Here is a tiny trained network, its code and every weight. The questions are about switching its units off for an input and a class, where a switched-off unit gives its printed mean instead of its output.

import numpy as np


def w(rows, s, z=0):
    codes = np.array(rows[::2]) - 128.0
    scale = np.full(codes.shape[1], s)
    scale[-1] = z or s
    return codes * scale


def f(y):
    return np.maximum(y, 0)


def log_softmax(a):
    a = a - a.max(-1, keepdims=True)
    return a - np.log(np.exp(a).sum(-1, keepdims=True))


def net(x, mask):
    res = np.array(x, float).reshape(1, 7) / 4 @ E
    y = f(res @ A[0][:, :-1].T + A[0][:, -1])
    res = res + np.where(mask, y, B[0][:, -1]) @ B[0][:, :-1]
    return log_softmax(res[-1] @ U[:, :-1].T + U[:, -1])


A, B = {}, {}
E = w([
[138,245,166,28,110,123,88],'x0',
[133,126,128,121,134,134,131],'x1',
[198,178,202,233,119,181,147],'x2',
[97,130,178,100,66,97,251],'x3',
[40,195,107,162,199,182,160],'x4',
[142,129,124,118,144,128,138],'x5',
[130,121,133,117,133,145,129],'x6',
],0.014)
A[0] = w([
[197,170,190,199,136,166,151,58],'neuron 1',
[138,199,128,78,91,123,136,121],'neuron 2',
[130,144,90,142,146,149,35,139],'neuron 3',
[115,113,176,102,43,95,190,112],'neuron 4',
[249,29,154,88,47,69,83,3],'neuron 5',
[97,135,191,104,91,89,237,100],'neuron 6',
[47,72,87,74,153,91,119,99],'neuron 7',
[140,102,125,129,115,106,219,113],'neuron 8',
[120,25,76,207,148,118,176,80],'neuron 9',
[138,113,131,110,142,158,117,20],'neuron 10',
[196,162,188,187,134,172,107,37],'neuron 11',
[132,200,177,73,123,119,72,50],'neuron 12',
[96,113,84,84,130,112,100,86],'neuron 13',
[88,115,125,89,128,87,156,101],'neuron 14',
[168,131,87,146,170,134,12,117],'neuron 15',
[127,228,156,64,121,104,88,94],'neuron 16',
[192,94,93,154,154,146,7,52],'neuron 17',
[142,155,125,103,136,136,122,112],'neuron 18',
[2,196,81,166,205,181,173,12],'neuron 19',
[72,115,67,78,132,103,95,102],'neuron 20',
[129,89,93,52,153,113,107,56],'neuron 21',
],0.013,0.0057)
B[0] = w([
[185,179,128,182,64,105,143,219],'neuron 1',
[121,67,136,126,118,173,88,205],'neuron 2',
[106,148,49,93,145,175,176,209],'neuron 3',
[98,137,69,95,156,136,163,211],'neuron 4',
[83,172,237,71,175,27,102,254],'neuron 5',
[85,138,33,95,137,211,189,224],'neuron 6',
[172,159,157,199,78,123,154,222],'neuron 7',
[106,124,100,112,158,156,145,183],'neuron 8',
[168,4,140,145,122,197,22,239],'neuron 9',
[123,125,123,105,112,125,130,132],'neuron 10',
[164,137,161,174,74,88,181,209],'neuron 11',
[156,75,115,150,135,148,83,215],'neuron 12',
[158,153,121,181,102,113,167,187],'neuron 13',
[166,139,88,166,128,114,153,178],'neuron 14',
[81,123,59,89,144,169,186,233],'neuron 15',
[140,50,157,138,129,196,40,237],'neuron 16',
[86,142,57,85,141,145,154,232],'neuron 17',
[119,98,119,135,124,114,117,157],'neuron 18',
[76,171,215,72,192,35,92,242],'neuron 19',
[169,157,167,177,51,110,170,210],'neuron 20',
[162,156,137,182,122,129,134,194],'neuron 21',
],0.012,0.02)
U = w([
[81,151,39,76,141,171,216,252],'0',
[162,10,148,141,114,172,34,112],'1',
[215,211,153,196,39,110,200,68],'2',
[75,196,218,58,190,48,104,102],'3',
],0.012,0.0027)

Each question gives the input, the list of numbers given to net, and the class t.
The units are the neurons (one row each of A and B). Each row of codes is followed by its name. A weight is (code - 128) times the scale printed after its matrix; where a second scale follows, it is the last column's (A, B and U).
mask holds one flag per neuron, in row order. A switched-off neuron (its flag False) gives its mean, the last column of its row in B, instead of its output. The means were averaged over made-up inputs and are rounded, as every weight is.
A unit's drop is (log p(t) with every unit on - log p(t) with that unit switched off) / (log p(t) with every unit on - log p(t) with every unit switched off).
unit that matters most: the unit with the biggest drop
top k neurons: the k neurons with the biggest drops, biggest first
drop when u is switched off: that unit's drop, to one decimal
input [-5,4,6,8,-8,3,5], class 0: unit that matters most	neuron 6
input [8,2,8,-4,-7,1,-4], class 1: top 2 neurons	(neuron 16; neuron 12)
input [-3,2,5,-1,-4,1,-3], class 2: top 3 neurons	(neuron 19; neuron 1; neuron 16)
input [0,8,-8,7,5,-3,1], class 2: top 2 neurons	(neuron 7; neuron 20)
input [1,-8,7,-7,4,4,8], class 0: top 2 neurons	(neuron 15; neuron 17)
input [1,-5,-6,-5,4,-6,-7], class 2: top 2 neurons	(neuron 20; neuron 7)
input [0,3,-1,1,2,7,-7], class 3: top 2 neurons	(neuron 15; neuron 9)
input [-2,5,3,-2,3,4,-5], class 2: top 2 neurons	(neuron 5; neuron 16)
input [6,-8,-8,-7,3,5,-6], class 2: top 2 neurons	(neuron 20; neuron 7)
input [-5,7,-4,4,-1,6,-8], class 1: top 2 neurons	(neuron 9; neuron 15)
input [4,-2,5,5,1,3,-3], class 0: top 2 neurons	(neuron 6; neuron 9)
input [7,4,5,5,-7,5,5], class 1: top 2 neurons	(neuron 16; neuron 19)
input [6,-7,-5,0,7,0,3], class 3: top 2 neurons	(neuron 19; neuron 9)
input [-2,7,-4,3,4,-6,8], class 2: unit that matters most	neuron 5
input [4,3,-7,0,-6,5,-2], class 2: drop when neuron 19 is switched off	0.3
input [7,-2,1,2,7,6,-4], class 1: drop when neuron 16 is switched off	1.2
input [0,3,-4,-4,-6,3,8], class 3: drop when neuron 5 is switched off	1.8
